Below is a small trained network, with its code and all its weights. Each question gives an input and a class and asks what happens when units are switched off, that is, made to give their printed mean instead of their output.

import numpy as np


def w(rows, s, z=0):
    codes = np.array(rows[::2]) - 128.0
    scale = np.full(codes.shape[1], s)
    scale[-1] = z or s
    return codes * scale


def f(y):
    return np.maximum(y, 0)


def log_softmax(a):
    a = a - a.max(-1, keepdims=True)
    return a - np.log(np.exp(a).sum(-1, keepdims=True))


def net(x, mask):
    res = np.array(x, float).reshape(1, 5) / 4 @ E
    y = f(res @ A[0][:, :-1].T + A[0][:, -1])
    res = res + np.where(mask, y, B[0][:, -1]) @ B[0][:, :-1]
    return log_softmax(res[-1] @ U[:, :-1].T + U[:, -1])


A, B = {}, {}
E = w([
[204,16,123,89,117,141,95,179,153,104],'x0',
[91,108,183,128,182,122,114,109,33,97],'x1',
[136,131,139,136,74,201,171,200,77,113],'x2',
[170,155,154,109,128,162,173,129,174,32],'x3',
[158,202,220,9,167,118,100,118,132,164],'x4',
],0.013)
A[0] = w([
[151,173,136,145,119,134,149,124,115,129,121],'n0',
[139,122,154,120,172,103,118,121,94,94,86],'n1',
[125,115,118,144,150,125,109,134,165,124,60],'n2',
[113,107,94,152,114,104,166,131,95,94,91],'n3',
[102,79,108,221,101,140,175,118,76,103,124],'n4',
[148,119,101,161,97,100,112,122,92,76,83],'n5',
[113,150,141,95,104,139,123,98,112,147,66],'n6',
[73,121,111,139,126,152,159,134,64,162,90],'n7',
[118,181,135,104,115,148,135,124,106,108,117],'n8',
[165,135,141,139,95,125,92,101,114,100,84],'n9',
[99,151,139,125,152,83,108,105,126,149,127],'n10',
[69,127,32,178,105,49,97,84,158,144,125],'n11',
[145,117,124,133,153,99,126,102,144,138,96],'n12',
[130,151,109,136,114,109,104,128,122,127,80],'n13',
[73,85,138,146,146,138,118,125,112,132,64],'n14',
[135,139,101,182,129,173,132,131,128,83,59],'n15',
[111,103,93,174,149,150,185,155,141,90,127],'n16',
[166,131,155,93,138,198,134,141,88,155,80],'n17',
[61,145,151,150,190,98,131,92,102,133,172],'n18',
[176,100,89,166,90,125,131,168,177,126,153],'n19',
[102,249,135,154,112,146,160,107,134,98,146],'n20',
[117,138,118,167,137,147,143,94,112,99,52],'n21',
[83,129,133,148,168,80,117,80,98,150,247],'n22',
[109,116,158,116,148,68,73,100,65,146,2],'n23',
[64,104,70,202,102,131,149,149,80,72,111],'n24',
[201,102,153,68,199,122,142,104,229,72,101],'n25',
[107,227,141,159,125,147,166,91,150,114,151],'n26',
[116,124,77,186,131,81,132,80,157,168,125],'n27',
[186,112,155,62,127,133,135,121,164,109,152],'n28',
[99,132,160,94,167,92,103,99,170,110,133],'n29',
[125,135,51,175,35,168,182,140,201,109,127],'n30',
[130,115,109,142,151,120,132,105,112,155,101],'n31',
[111,175,138,123,125,127,208,98,139,131,119],'n32',
],0.013,0.0064)
B[0] = w([
[127,112,118,120,154,158,193,118,166,120,155],'n0',
[124,182,116,127,88,105,130,100,143,80,160],'n1',
[139,93,151,145,138,151,117,104,118,122,143],'n2',
[189,140,158,121,118,178,124,113,101,134,171],'n3',
[185,154,151,23,56,242,74,89,83,102,225],'n4',
[138,162,187,126,117,158,88,134,107,133,163],'n5',
[129,150,127,168,152,139,141,90,118,103,152],'n6',
[130,73,127,49,132,133,107,86,123,125,180],'n7',
[75,88,144,123,128,153,194,111,129,167,164],'n8',
[96,131,124,116,90,144,138,128,140,113,135],'n9',
[120,94,122,154,176,153,140,75,123,82,182],'n10',
[122,22,88,198,156,31,106,91,153,161,230],'n11',
[127,128,126,99,158,139,114,82,112,142,152],'n12',
[101,106,151,148,127,120,144,107,130,115,137],'n13',
[151,112,122,55,159,106,127,137,90,138,160],'n14',
[159,145,176,135,70,138,94,180,162,109,172],'n15',
[209,155,165,138,46,184,87,150,172,94,196],'n16',
[148,76,114,205,126,94,118,167,144,207,169],'n17',
[114,90,74,158,190,169,196,105,113,150,207],'n18',
[127,118,88,230,90,114,78,176,195,86,215],'n19',
[36,135,146,108,121,89,234,172,221,147,216],'n20',
[131,110,134,142,97,157,155,198,128,162,153],'n21',
[72,78,85,143,222,144,161,81,83,173,218],'n22',
[39,229,138,168,213,89,146,83,101,70,183],'n23',
[222,122,172,28,85,254,44,106,79,139,227],'n24',
[164,97,155,18,47,91,45,38,213,88,226],'n25',
[36,143,116,134,133,40,219,172,235,163,210],'n26',
[80,35,83,218,158,30,123,75,156,113,202],'n27',
[174,44,108,75,89,91,111,170,178,117,203],'n28',
[98,183,125,116,102,114,111,30,107,76,185],'n29',
[152,221,139,216,57,101,112,171,238,66,252],'n30',
[124,97,142,109,191,131,147,125,110,126,152],'n31',
[107,161,113,127,143,99,201,140,196,126,179],'n32',
],0.0078,0.02)
U = w([
[242,15,125,85,103,177,74,183,117,177,229],'0',
[242,169,148,112,69,157,47,134,178,47,169],'1',
[156,121,81,141,221,180,85,51,17,134,4],'2',
[73,200,119,214,181,125,232,169,157,154,119],'3',
[104,52,76,197,189,17,128,64,181,132,126],'4',
[173,135,71,207,109,85,131,254,205,112,110],'5',
[156,109,177,109,235,9,55,194,41,184,136],'6',
[118,112,121,16,158,99,163,85,179,107,66],'7',
],0.0078,0.0026)

Each question gives the input, the list of numbers given to net, and the class t.
The units are the neurons (one row each of A and B). Each row of codes is followed by its name. A weight is (code - 128) times the scale printed after its matrix; where a second scale follows, it is the last column's (A, B and U).
mask holds one flag per neuron, in row order. A switched-off neuron (its flag False) gives its mean, the last column of its row in B, instead of its output. The means were averaged over made-up inputs and are rounded, as every weight is.
A unit's drop is (log p(t) with every unit on - log p(t) with that unit switched off) / (log p(t) with every unit on - log p(t) with every unit switched off).
The circuit of an input: a set's keep is (log p(t) with only the set's units on - log p(t) with every unit switched off) / (log p(t) with every unit on - log p(t) with every unit switched off). Starting from the 12 units with the biggest drops (on a tie, the unit counted first), units are removed one at a time, each time the one whose removal leaves the highest keep (on an exact tie, the one counted first), for as long as the keep stays at least 0.8.
circuit, biggest first: the units of the circuit, biggest drop first
most important unit: the unit with the biggest drop
k most important neurons: the k neurons with the biggest drops, biggest first
drop when u is switched off: that unit's drop, to one decimal
input [-2,-4,4,-6,3], class 3: most important unit : n25
input [4,-3,-6,-2,-8], class 1: 4 most important neurons : (n24 n4 n30 n16)
input [1,-8,-5,1,-4], class 5: 2 most important neurons : (n30 n19)
input [1,2,6,3,5], class 7: 4 most important neurons : (n30 n24 n19 n16)
input [-6,-5,2,-2,-6], class 5: 2 most important neurons : (n11 n27)
input [3,4,8,7,5], class 0: 2 most important neurons : (n17 n30)
input [-4,-3,-3,3,-3], class 5: 3 most important neurons : (n30 n25 n23)
input [-2,-6,-3,2,-2], class 5: 2 most important neurons : (n30 n22)
input [-2,-8,-2,-1,-3], class 5: 3 most important neurons : (n30 n22 n19)
input [-4,1,-3,-7,-5], class 2: 2 most important neurons : (n24 n4)
input [-1,4,-2,6,1], class 7: 2 most important neurons : (n11 n27)
input [-2,-5,3,1,2], class 5: 3 most important neurons : (n22 n23 n18)
input [8,3,2,1,8], class 0: 3 most important neurons : (n30 n17 n28)
input [7,-4,0,-2,-3], class 1: circuit, biggest first : (n22)
input [-5,0,3,-4,-3], class 0: 2 most important neurons : (n24 n4)
input [5,6,-5,2,-7], class 0: drop when n30 is switched off : 0.4
input [-4,-2,4,0,-3], class 1: drop when n24 is switched off : 0.4
input [-1,-8,-1,-3,-4], class 5: drop when n30 is switched off : 1.4
